Here is a tiny trained network, its code and every weight. The questions are about switching its units off for an input and a class, where a switched-off unit gives its printed mean instead of its output.

import numpy as np


def w(rows, s, z=0):
    codes = np.array(rows[::2]) - 128.0
    scale = np.full(codes.shape[1], s)
    scale[-1] = z or s
    return codes * scale


def f(y):
    return np.maximum(y, 0)


def log_softmax(a):
    a = a - a.max(-1, keepdims=True)
    return a - np.log(np.exp(a).sum(-1, keepdims=True))


def net(x, mask):
    res = np.array(x, float).reshape(1, 4) / 4 @ E
    y = f(res @ A[0][:, :-1].T + A[0][:, -1])
    res = res + np.where(mask, y, B[0][:, -1]) @ B[0][:, :-1]
    return log_softmax(res[-1] @ U[:, :-1].T + U[:, -1])


A, B = {}, {}
E = w([
[157,184,130,154,155,63,149,197,7,205],'x0',
[171,154,44,174,190,56,89,142,209,75],'x1',
[108,68,179,141,193,146,76,137,165,209],'x2',
[188,78,222,183,99,71,166,80,129,131],'x3',
],0.012)
A[0] = w([
[61,198,47,76,175,202,99,254,103,153,37],'n1',
[73,70,118,131,87,175,125,54,198,29,42],'n2',
[198,105,74,136,114,85,106,177,152,101,102],'n3',
[2,114,183,46,53,147,206,107,54,165,71],'n4',
[176,155,97,107,173,72,122,146,190,146,22],'n5',
[134,141,197,97,99,198,167,158,71,129,2],'n6',
[152,193,122,188,158,66,138,217,8,157,36],'n7',
[92,126,140,156,148,32,154,214,47,139,53],'n8',
[165,169,59,152,60,102,133,108,130,70,124],'n9',
[120,190,71,95,75,139,147,121,85,80,177],'n10',
[108,89,176,174,192,67,76,158,190,181,125],'n11',
[169,191,100,215,236,67,129,153,189,66,84],'n12',
[174,173,117,131,44,129,214,132,111,41,85],'n13',
[51,69,131,102,234,170,82,147,147,194,253],'n14',
[239,99,205,226,119,60,187,76,106,149,2],'n15',
],0.0092,0.0057)
B[0] = w([
[151,148,52,134,8,152,114,16,210,54,233],'n1',
[73,130,212,15,121,54,36,178,238,167,222],'n2',
[104,105,127,78,180,180,194,134,64,120,172],'n3',
[90,69,188,149,181,177,173,166,64,54,242],'n4',
[106,69,132,129,169,184,134,159,97,88,167],'n5',
[78,28,131,110,200,163,139,126,116,71,182],'n6',
[90,125,173,50,128,102,54,200,192,171,236],'n7',
[100,129,207,56,139,99,81,138,199,150,200],'n8',
[157,109,149,160,121,184,162,162,145,180,187],'n9',
[207,163,127,189,149,127,185,127,151,209,208],'n10',
[181,114,154,158,130,172,188,144,144,190,212],'n11',
[43,53,165,98,166,181,184,163,65,47,220],'n12',
[221,102,113,215,172,168,109,150,127,229,197],'n13',
[194,148,104,188,135,126,203,153,160,180,247],'n14',
[169,169,3,108,19,149,104,2,151,65,212],'n15',
],0.0086,0.016)
U = w([
[95,65,147,118,191,184,191,158,76,44,104],'0',
[118,111,163,59,128,72,35,181,170,194,94],'1',
[232,103,126,189,145,165,204,146,136,254,81],'2',
[169,118,77,122,29,150,122,47,151,50,152],'3',
[175,157,155,152,118,94,223,158,118,145,253],'4',
[160,180,106,136,195,65,85,91,83,71,109],'5',
[97,114,91,157,157,51,111,109,61,148,109],'6',
],0.011,0.02)

Each question gives the input, the list of numbers given to net, and the class t.
The units are the neurons (one row each of A and B). Each row of codes is followed by its name. A weight is (code - 128) times the scale printed after its matrix; where a second scale follows, it is the last column's (A, B and U).
mask holds one flag per neuron, in row order. A switched-off neuron (its flag False) gives its mean, the last column of its row in B, instead of its output. The means were averaged over made-up inputs and are rounded, as every weight is.
A unit's drop is (log p(t) with every unit on - log p(t) with that unit switched off) / (log p(t) with every unit on - log p(t) with every unit switched off).
most important unit: the unit with the biggest drop
top k neurons: the k neurons with the biggest drops, biggest first
drop of u: that unit's drop, to one decimal
input [5,5,3,-8], class 3: most important unit -> n1
input [-7,-7,-5,1], class 0: top 3 neurons -> n4, n7, n6
input [0,-3,-3,5], class 3: top 2 neurons -> n15, n14
input [-2,-7,1,-8], class 3: top 4 neurons -> n1, n12, n3, n5
input [5,1,4,0], class 1: top 3 neurons -> n7, n8, n10
input [6,-4,-6,7], class 3: top 2 neurons -> n15, n2
input [3,5,-4,1], class 0: top 2 neurons -> n12, n14
input [5,-5,-6,1], class 2: top 4 neurons -> n13, n10, n12, n2
input [6,-3,-7,-6], class 2: top 4 neurons -> n10, n2, n13, n15
input [4,-6,-8,2], class 2: top 3 neurons -> n13, n10, n12
input [3,8,-4,-8], class 0: top 2 neurons -> n12, n3
input [-4,-3,-3,-1], class 1: top 4 neurons -> n2, n14, n12, n11
input [3,-4,-7,-6], class 2: top 3 neurons -> n10, n13, n15
input [6,5,4,-4], class 1: most important unit -> n7
input [1,-2,1,2], class 4: top 3 neurons -> n1, n12, n13
input [-2,-4,-7,6], class 2: top 2 neurons -> n13, n1
input [4,-1,-5,-7], class 3: top 2 neurons -> n1, n14
input [6,-2,-7,3], class 2: drop of n13 -> 2.5
input [7,0,-8,-2], class 2: drop of n13 -> 2.2
input [-6,6,4,4], class 0: drop of n8 -> 0.5
input [-6,-2,-1,-2], class 1: drop of n2 -> 0.4
input [-1,6,2,7], class 3: most important unit -> n15
